Below is a small trained network, with its code and all its weights. Each question gives an input and a class and asks what happens when units are switched off, that is, made to give their printed mean instead of their output.

import numpy as np


def w(rows, s, z=0):
    codes = np.array(rows[::2]) - 128.0
    scale = np.full(codes.shape[1], s)
    scale[-1] = z or s
    return codes * scale


def norm(h):
    return h / np.sqrt((h * h).mean(-1, keepdims=True) + 1e-5)


def f(y):
    return y / 2 * (1 + np.tanh(0.7978845608 * (y + 0.044715 * y**3)))


def log_softmax(a):
    a = a - a.max(-1, keepdims=True)
    return a - np.log(np.exp(a).sum(-1, keepdims=True))


def net(x, mask):
    res = np.array(x, float).reshape(1, 7) / 4 @ E
    u = 0
    for l in range(3):
        y = f(norm(res) @ A[l][:, :-1].T + A[l][:, -1])
        res = res + np.where(mask[u : u + 5], y, B[l][:, -1]) @ B[l][:, :-1]
        u += 5
    return log_softmax(norm(res)[-1] @ U[:, :-1].T + U[:, -1])


A, B = {}, {}
E = w([
[72,191,128,51,159,158,169,104,147,94,223,157],'x0',
[91,57,85,198,122,188,213,135,180,26,112,116],'x1',
[99,132,187,126,104,169,180,88,170,194,82,174],'x2',
[182,100,161,129,213,226,31,105,194,131,162,128],'x3',
[96,96,153,164,146,18,113,4,217,140,158,63],'x4',
[120,186,14,111,131,118,80,78,169,110,57,192],'x5',
[183,173,106,196,60,134,139,132,167,154,211,158],'x6',
],0.0032)
A[0] = w([
[65,145,115,53,148,149,158,80,110,92,232,171,7],'0.n1',
[87,122,115,195,131,178,154,134,157,44,113,119,21],'0.n2',
[166,125,168,140,192,200,76,135,192,123,117,121,33],'0.n3',
[180,162,94,188,30,141,129,149,184,177,199,136,5],'0.n4',
[184,132,88,90,102,88,61,151,93,2,175,63,25],'0.n5',
],0.0048,0.0024)
B[0] = w([
[207,188,170,201,121,120,120,198,198,128,1,76,219],'0.n1',
[215,115,95,26,118,116,150,116,133,223,142,116,219],'0.n2',
[89,157,98,146,74,130,145,113,73,131,135,87,230],'0.n3',
[160,136,146,106,226,119,158,70,50,57,96,150,248],'0.n4',
[71,121,131,191,193,155,181,147,129,252,120,184,228],'0.n5',
],0.0081,0.0014)
A[1] = w([
[163,182,172,85,137,80,66,131,83,197,141,147,67],'1.n1',
[194,79,255,184,88,136,155,157,109,141,175,141,74],'1.n2',
[208,45,123,212,97,107,88,116,72,165,46,128,1],'1.n3',
[105,135,225,125,78,200,178,42,150,183,58,212,22],'1.n4',
[125,140,102,95,77,173,135,153,60,129,116,161,143],'1.n5',
],0.005,0.0043)
B[1] = w([
[186,78,48,75,111,187,193,129,168,153,118,98,199],'1.n1',
[69,142,86,65,164,119,95,166,131,69,165,112,232],'1.n2',
[142,255,168,128,159,167,168,182,232,105,103,124,165],'1.n3',
[106,123,57,196,215,120,129,182,103,167,156,139,161],'1.n4',
[116,113,175,150,107,98,128,92,150,134,149,128,253],'1.n5',
],0.0084,0.0018)
A[2] = w([
[149,102,133,149,162,242,41,101,156,117,155,117,113],'2.n1',
[87,71,175,79,182,140,120,118,94,139,2,99,3],'2.n2',
[128,151,43,141,103,131,74,87,161,115,74,217,5],'2.n3',
[137,123,133,112,83,215,110,206,70,109,110,214,96],'2.n4',
[123,30,72,167,114,188,208,134,188,38,122,132,19],'2.n5',
],0.0053,0.002)
B[2] = w([
[97,152,116,135,41,43,220,162,65,122,50,180,249],'2.n1',
[197,196,103,157,140,164,136,103,116,69,211,200,199],'2.n2',
[82,54,244,81,166,187,126,237,71,76,226,30,239],'2.n3',
[114,92,130,176,163,46,68,2,237,138,134,67,251],'2.n4',
[187,186,119,56,129,136,39,133,97,222,126,129,207],'2.n5',
],0.007,0.0019)
U = w([
[156,206,166,148,133,142,128,187,216,111,72,103,176],'0',
[192,106,78,29,104,154,121,115,136,209,135,110,131],'1',
[56,76,167,82,150,160,98,187,102,75,178,88,123],'2',
[79,116,85,202,202,126,134,151,119,203,133,167,140],'3',
[108,89,152,166,101,73,73,27,202,115,138,114,114],'4',
[182,164,126,128,170,142,142,78,74,51,133,184,160],'5',
[76,140,121,146,4,97,163,145,77,118,82,146,146],'6',
[123,93,104,142,77,173,115,136,158,103,136,189,3],'7',
],0.014,0.0049)

Each question gives the input, the list of numbers given to net, and the class t.
The units are the neurons (one row each of A and B). Each row of codes is followed by its name. A weight is (code - 128) times the scale printed after its matrix; where a second scale follows, it is the last column's (A, B and U).
mask holds one flag per neuron, layer by layer. A switched-off neuron (its flag False) gives its mean, the last column of its row in B, instead of its output. The means were averaged over made-up inputs and are rounded, as every weight is.
A unit's drop is (log p(t) with every unit on - log p(t) with that unit switched off) / (log p(t) with every unit on - log p(t) with every unit switched off).
The circuit of an input: a set's keep is (log p(t) with only the set's units on - log p(t) with every unit switched off) / (log p(t) with every unit on - log p(t) with every unit switched off). Starting from the 12 units with the biggest drops (on a tie, the unit counted first), units are removed one at a time, each time the one whose removal leaves the highest keep (on an exact tie, the one counted first), for as long as the keep stays at least 0.8.
circuit, biggest first: the units of the circuit, biggest drop first
unit that matters most: the unit with the biggest drop
k most important neurons: the k neurons with the biggest drops, biggest first
top k neurons in layer l: the k neurons of layer l with the biggest drops, biggest first
input [-5,-7,2,7,7,4,0], class 1: circuit, biggest first : [1.n1]
input [-1,0,-8,-5,8,-8,8], class 2: top 3 neurons in layer 1 : [1.n2; 1.n5; 1.n4]
input [7,8,-4,-6,1,8,2], class 1: 3 most important neurons : [2.n5; 0.n2; 1.n3]
input [0,-1,1,-7,5,8,-8], class 2: 2 most important neurons : [2.n3; 0.n4]
input [3,-7,8,0,-5,0,8], class 3: 3 most important neurons : [1.n4; 0.n2; 2.n5]
input [0,4,-4,3,5,-5,5], class 2: 2 most important neurons : [1.n2; 1.n1]
input [3,8,-8,-2,1,-7,-6], class 1: circuit, biggest first : [2.n5; 0.n2]
input [6,-7,2,-5,-8,-1,1], class 4: top 2 neurons in layer 2 : [2.n4; 2.n5]
input [-3,4,-2,-2,-7,4,8], class 5: top 2 neurons in layer 2 : [2.n3; 2.n5]
input [-3,1,6,1,5,-7,-8], class 5: 4 most important neurons : [2.n2; 2.n3; 0.n5; 1.n5]
input [3,-2,8,1,5,-8,8], class 2: 2 most important neurons : [1.n2; 0.n5]
input [7,7,-8,-4,7,2,-8], class 3: 4 most important neurons : [0.n5; 1.n1; 0.n4; 1.n3]
input [4,0,5,-8,-2,8,8], class 2: circuit, biggest first : [2.n3; 2.n1]
input [8,-3,8,-4,6,2,0], class 0: circuit, biggest first : [0.n1]
input [2,5,7,5,4,8,2], class 2: 2 most important neurons : [2.n3; 0.n5]
input [-5,7,8,5,3,-3,2], class 3: top 2 neurons in layer 1 : [1.n4; 1.n1]
input [-6,6,0,4,2,4,7], class 5: 2 most important neurons : [0.n4; 0.n1]
input [-1,-5,-3,8,-2,7,7], class 6: top 2 neurons in layer 0 : [0.n2; 0.n3]
input [2,-3,-8,5,4,4,8], class 3: 2 most important neurons : [0.n5; 2.n2]
input [-4,-8,-6,-6,1,1,-1], class 1: unit that matters most : 1.n1
input [7,7,-5,2,-7,1,-3], class 0: 2 most important neurons : [0.n1; 1.n1]
input [-2,-6,-7,-5,-7,7,4], class 2: circuit, biggest first : [2.n3; 0.n2]
input [-3,-6,-2,8,-4,1,-7], class 6: 3 most important neurons : [2.n1; 0.n2; 0.n4]
input [4,-4,4,3,-2,-1,-1], class 0: top 2 neurons in layer 0 : [0.n1; 0.n5]
